Below is a small trained network, with its code and all its weights. Each question gives an input and a target symbol and asks what happens when units are switched off, that is, made to give their printed mean instead of their output.

import numpy as np


def w(rows, s, z=0):
    codes = np.array(rows[::2]) - 128.0
    scale = np.full(codes.shape[1], s)
    scale[-1] = z or s
    return codes * scale


def norm(h):
    return h / np.sqrt((h * h).mean(-1, keepdims=True) + 1e-5)


def f(y):
    return np.maximum(y, 0)


def softmax(a):
    e = np.exp(a - a.max(-1, keepdims=True))
    return e / e.sum(-1, keepdims=True)


def log_softmax(a):
    a = a - a.max(-1, keepdims=True)
    return a - np.log(np.exp(a).sum(-1, keepdims=True))


def net(x, mask):
    ids = ['ΓΞΣΨΩθμ'.index(c) for c in x.split()]
    T = len(ids)
    res = E[ids] + P[:T]
    r = norm(res)
    for j in range(2):
        rows = slice(2 * j, 2 * j + 2)
        q, k, v = (r @ M[0][rows].T for M in (Q, K, V))
        z = softmax(np.where(np.tri(T) > 0, q @ k.T / 2**0.5, -1e9)) @ v
        o = O[0][rows]
        res = res + np.where(mask[j], z, o[:, -1]) @ o[:, :-1]
    y = f(norm(res) @ A[0][:, :-1].T + A[0][:, -1])
    res = res + np.where(mask[2:10], y, B[0][:, -1]) @ B[0][:, :-1]
    return log_softmax(norm(res)[-1] @ U[:, :-1].T + U[:, -1])


Q, K, V, O, A, B = {}, {}, {}, {}, {}, {}
E = w([
[164,39,252,101],'Γ',
[105,189,38,139],'Ξ',
[64,29,122,204],'Σ',
[189,146,127,173],'Ψ',
[181,154,97,190],'Ω',
[189,146,125,175],'θ',
[124,177,24,78],'μ',
],0.017)
P = w([
[195,105,77,144],'0',
[145,136,111,151],'1',
[186,97,97,140],'2',
[136,133,147,152],'3',
[178,91,108,135],'4',
[130,147,152,144],'5',
[170,87,115,133],'6',
[127,156,159,138],'7',
[168,85,120,128],'8',
[122,166,162,129],'9',
[168,85,127,117],'10',
[65,141,252,164],'11',
[175,96,122,113],'12',
],0.021)
Q[0] = w([
[125,130,101,95],'head 0',
[75,133,138,144],'head 0',
[82,168,253,215],'head 1',
[141,54,79,81],'head 1',
],0.047)
K[0] = w([
[108,117,106,87],'head 0',
[162,164,91,140],'head 0',
[172,253,157,117],'head 1',
[111,59,167,131],'head 1',
],0.047)
V[0] = w([
[74,134,80,252],'head 0',
[164,42,174,176],'head 0',
[5,90,98,216],'head 1',
[45,83,134,18],'head 1',
],0.027)
O[0] = w([
[125,20,230,197,184],'head 0',
[253,113,121,113,213],'head 0',
[24,10,46,129,144],'head 1',
[247,140,26,218,4],'head 1',
],0.017,0.025)
A[0] = w([
[238,141,167,157,92],'neuron 0',
[63,126,70,138,35],'neuron 1',
[233,101,157,98,126],'neuron 2',
[101,175,97,147,68],'neuron 3',
[126,198,165,252,102],'neuron 4',
[170,175,143,70,2],'neuron 5',
[210,25,172,140,195],'neuron 6',
[60,114,144,150,104],'neuron 7',
],0.036,0.0077)
B[0] = w([
[68,134,198,3,178],'neuron 0',
[235,150,203,91,145],'neuron 1',
[176,21,128,150,193],'neuron 2',
[68,108,186,130,130],'neuron 3',
[213,222,154,33,139],'neuron 4',
[79,169,65,217,166],'neuron 5',
[171,217,39,185,250],'neuron 6',
[123,23,61,102,192],'neuron 7',
],0.04,0.025)
U = w([
[33,242,97,112,177],'Γ',
[122,140,39,218,241],'Ξ',
[234,27,230,233,1],'Σ',
[124,157,221,169,128],'Ψ',
[36,106,159,134,139],'Ω',
[110,145,218,167,142],'θ',
[234,167,92,2,5],'μ',
],0.0091,0.0041)

Each question gives the input, a string of symbols that net reads in full, and the target symbol t.
The units are the heads (2 rows each of Q, K, V and O) and the neurons (one row each of A and B). Each row of codes is followed by its name. A weight is (code - 128) times the scale printed after its matrix; where a second scale follows, it is the last column's (O, A, B and U).
mask holds one flag per unit, heads first, then neurons. A switched-off unit (its flag False) gives its mean, the last column of its rows in O or B, instead of its output. The means were averaged over made-up inputs and are rounded, as every weight is.
A unit's drop is (log p(t) with every unit on - log p(t) with that unit switched off) / (log p(t) with every unit on - log p(t) with every unit switched off).
The circuit of an input: a set's keep is (log p(t) with only the set's units on - log p(t) with every unit switched off) / (log p(t) with every unit on - log p(t) with every unit switched off). Starting from all 10 units, units are removed one at a time, each time the one whose removal leaves the highest keep (on an exact tie, the one counted first), for as long as the keep stays at least 0.8.
units of the circuit, in order: the units of the circuit, biggest drop first
unit that matters most: the unit with the biggest drop
top k neurons: the k neurons with the biggest drops, biggest first
which heads matter: for each layer, one digit per head in row order, 1 if its drop is at least 0.15 and else 0, layers parted by /
input Σ Γ Ω Ψ Ω Γ θ Ψ, target Γ: units of the circuit, in order -> (head 1; head 0; neuron 5)
input θ Σ Ω θ, target Σ: units of the circuit, in order -> (head 0)
input Ξ μ Σ Σ, target μ: units of the circuit, in order -> (neuron 4; head 1)
input Ξ Ψ Ω, target Σ: units of the circuit, in order -> (head 1; neuron 0; head 0)
input μ Ξ Γ Ω Ω Ψ θ Ψ θ, target μ: top 3 neurons -> (neuron 0; neuron 2; neuron 5)
input Ω Σ θ Ξ Ψ Ω Ξ Ω Ξ Ω θ θ, target Ω: units of the circuit, in order -> (head 1; head 0)
input θ Ψ μ μ Ω Γ Ξ, target μ: units of the circuit, in order -> (head 1; neuron 0; neuron 2; neuron 6)
input Ω μ Ω Ψ, target μ: top 2 neurons -> (neuron 0; neuron 6)
input Ξ μ μ, target Γ: top 2 neurons -> (neuron 2; neuron 5)
input θ Ω μ θ θ μ Ξ θ Ξ θ, target θ: units of the circuit, in order -> (head 1; neuron 6)
input Ψ θ Σ μ Ξ Ω Γ θ Ω Ω Ξ Γ, target Ω: units of the circuit, in order -> (neuron 2; head 0)
input Ω μ Ξ Ξ Γ Γ Ω, target μ: units of the circuit, in order -> (head 1; neuron 0; head 0)
input θ θ Γ Ξ Ω, target μ: units of the circuit, in order -> (neuron 0; head 0)
input μ Γ Σ Ξ μ θ Ω Ω θ θ Ξ θ, target θ: units of the circuit, in order -> (head 1)
input Ω Ψ θ Ω Σ Γ, target Ω: which heads matter -> 01
input Ω θ Ξ Σ Γ Σ Ω Σ Ψ Ψ, target Σ: top 2 neurons -> (neuron 2; neuron 4)
input Ξ Γ Ω Ξ θ, target μ: top 4 neurons -> (neuron 0; neuron 2; neuron 5; neuron 7)
input Ψ Ξ μ θ Γ, target μ: top 3 neurons -> (neuron 0; neuron 2; neuron 5)
input μ Ξ Ω Ξ Γ Ω Ξ, target μ: top 4 neurons -> (neuron 0; neuron 2; neuron 6; neuron 5)
input Ω Ω Ξ θ, target Ω: top 2 neurons -> (neuron 2; neuron 1)
input Ω θ Ω θ Ξ Ξ Ξ μ Σ μ Ψ Σ, target μ: unit that matters most -> head 1
